Below is a small trained network, with its code and all its weights. Each question gives an input and a class and asks what happens when units are switched off, that is, made to give their printed mean instead of their output.

import numpy as np


def w(rows, s, z=0):
    codes = np.array(rows[::2]) - 128.0
    scale = np.full(codes.shape[1], s)
    scale[-1] = z or s
    return codes * scale


def norm(h):
    return h / np.sqrt((h * h).mean(-1, keepdims=True) + 1e-5)


def f(y):
    return y / 2 * (1 + np.tanh(0.7978845608 * (y + 0.044715 * y**3)))


def log_softmax(a):
    a = a - a.max(-1, keepdims=True)
    return a - np.log(np.exp(a).sum(-1, keepdims=True))


def net(x, mask):
    res = np.array(x, float).reshape(1, 8) / 4 @ E
    u = 0
    for l in range(4):
        y = f(norm(res) @ A[l][:, :-1].T + A[l][:, -1])
        res = res + np.where(mask[u : u + 4], y, B[l][:, -1]) @ B[l][:, :-1]
        u += 4
    return log_softmax(norm(res)[-1] @ U[:, :-1].T + U[:, -1])


A, B = {}, {}
E = w([
[103,140,205,217,161,161,33,175],'x0',
[166,245,199,183,241,2,105,126],'x1',
[173,130,161,177,161,100,93,88],'x2',
[152,126,102,164,149,154,155,205],'x3',
[212,85,50,121,102,163,91,153],'x4',
[165,105,152,91,80,180,74,115],'x5',
[193,205,182,116,218,120,76,41],'x6',
[80,132,118,230,68,87,77,22],'x7',
],0.00058)
A[0] = w([
[143,120,132,31,176,187,201,193,82],'L0N1',
[142,188,240,143,251,90,119,177,29],'L0N2',
[50,161,188,196,62,109,98,108,179],'L0N3',
[131,115,148,187,157,113,113,215,2],'L0N4',
],0.0022,0.00076)
B[0] = w([
[77,111,115,185,231,114,108,208,180],'L0N1',
[90,199,1,150,14,85,149,43,246],'L0N2',
[93,106,172,96,252,115,181,188,182],'L0N3',
[185,112,96,162,148,190,65,98,124],'L0N4',
],0.0023,0.0012)
A[1] = w([
[119,37,102,128,36,103,214,136,168],'L1N1',
[115,32,101,87,3,177,159,153,31],'L1N2',
[46,23,84,143,137,168,124,161,254],'L1N3',
[83,118,181,218,80,122,134,126,134],'L1N4',
],0.0014,0.00065)
B[1] = w([
[117,181,93,148,165,67,142,72,166],'L1N1',
[148,235,122,163,149,99,76,63,90],'L1N2',
[109,254,170,104,176,97,165,180,253],'L1N3',
[128,127,83,95,179,137,133,137,144],'L1N4',
],0.0018,0.0005)
A[2] = w([
[147,48,68,75,108,175,192,163,232],'L2N1',
[239,141,65,196,103,172,54,122,41],'L2N2',
[148,100,100,177,152,146,108,249,116],'L2N3',
[54,115,179,237,165,118,79,106,253],'L2N4',
],0.0021,0.00068)
B[2] = w([
[92,186,118,173,183,68,147,141,182],'L2N1',
[157,77,170,179,141,179,254,142,165],'L2N2',
[68,86,194,77,213,163,202,148,191],'L2N3',
[131,138,63,52,131,128,190,215,254],'L2N4',
],0.0026,0.00081)
A[3] = w([
[192,175,60,149,161,27,86,148,254],'L3N1',
[74,222,2,149,96,40,141,106,122],'L3N2',
[149,96,153,141,110,221,120,97,84],'L3N3',
[193,67,58,115,109,168,167,145,167],'L3N4',
],0.002,0.0008)
B[3] = w([
[6,202,89,128,54,109,201,136,219],'L3N1',
[220,199,14,225,61,50,122,75,249],'L3N2',
[189,104,164,161,100,98,155,37,100],'L3N3',
[108,156,193,198,161,98,178,146,141],'L3N4',
],0.002,0.0018)
U = w([
[116,232,18,164,63,30,152,87,185],'0',
[56,95,149,89,232,169,184,248,176],'1',
[227,65,191,174,110,198,132,77,108],'2',
[132,98,182,59,98,140,2,78,3],'3',
],0.0063,0.0038)

Each question gives the input, the list of numbers given to net, and the class t.
The units are the neurons (one row each of A and B). Each row of codes is followed by its name. A weight is (code - 128) times the scale printed after its matrix; where a second scale follows, it is the last column's (A, B and U).
mask holds one flag per neuron, layer by layer. A switched-off neuron (its flag False) gives its mean, the last column of its row in B, instead of its output. The means were averaged over made-up inputs and are rounded, as every weight is.
A unit's drop is (log p(t) with every unit on - log p(t) with that unit switched off) / (log p(t) with every unit on - log p(t) with every unit switched off).
The circuit of an input: a set's keep is (log p(t) with only the set's units on - log p(t) with every unit switched off) / (log p(t) with every unit on - log p(t) with every unit switched off). Starting from the 12 units with the biggest drops (on a tie, the unit counted first), units are removed one at a time, each time the one whose removal leaves the highest keep (on an exact tie, the one counted first), for as long as the keep stays at least 0.8.
units of the circuit, in order: the units of the circuit, biggest drop first
top k neurons: the k neurons with the biggest drops, biggest first
top k neurons in layer l: the k neurons of layer l with the biggest drops, biggest first
drop when u is switched off: that unit's drop, to one decimal
input [-3,5,4,3,7,2,-2,5], class 2: units of the circuit, in order : (L2N2 L0N2 L0N1 L3N2)
input [-4,-5,0,3,-2,2,3,-3], class 1: top neuron : (L0N1)
input [0,-3,4,-5,-4,4,-8,-2], class 1: top 3 neurons : (L0N2 L0N3 L3N2)
input [7,-7,5,8,6,7,-4,3], class 1: units of the circuit, in order : (L3N2 L2N3)
input [4,-7,-3,-3,5,1,6,4], class 2: units of the circuit, in order : (L0N2 L2N2)
input [6,-4,-6,1,0,0,5,7], class 1: units of the circuit, in order : (L0N2 L0N3)
input [0,4,-6,1,5,-2,1,-2], class 1: top 2 neurons in layer 1 : (L1N1 L1N2)
input [0,-4,-1,6,6,5,6,1], class 2: top 3 neurons : (L0N3 L3N3 L2N4)
input [2,-1,-7,-4,8,0,-6,0], class 1: top 3 neurons : (L0N2 L2N3 L3N2)
input [-1,1,-6,0,7,7,3,2], class 2: top 2 neurons : (L0N2 L2N2)
input [7,5,-7,2,6,-7,-1,5], class 1: top 2 neurons : (L2N3 L0N4)
input [5,3,7,-5,8,-3,-2,5], class 1: top 3 neurons : (L2N4 L0N3 L3N2)
input [8,5,3,6,-3,4,3,-8], class 0: top 2 neurons : (L0N2 L0N3)
input [1,-3,-6,-1,-2,-4,-2,1], class 1: top neuron : (L0N2)
input [-3,-2,-1,-8,-4,-1,8,-1], class 3: top 2 neurons in layer 0 : (L0N2 L0N1)
input [8,2,-2,-4,4,4,3,-7], class 2: top 2 neurons : (L0N2 L2N2)
input [6,-6,7,6,5,2,-3,7], class 1: top 2 neurons in layer 2 : (L2N4 L2N3)
input [4,3,4,-1,7,5,8,-8], class 2: drop when L0N2 is switched off : 0.2
input [0,-2,2,-3,8,-1,3,-7], class 1: drop when L0N1 is switched off : 0.3
input [6,2,7,3,4,-7,-4,3], class 1: top neuron in layer 2 : (L2N3)
input [8,-4,-2,-1,-5,-5,5,-5], class 0: drop when L0N2 is switched off : 2.8
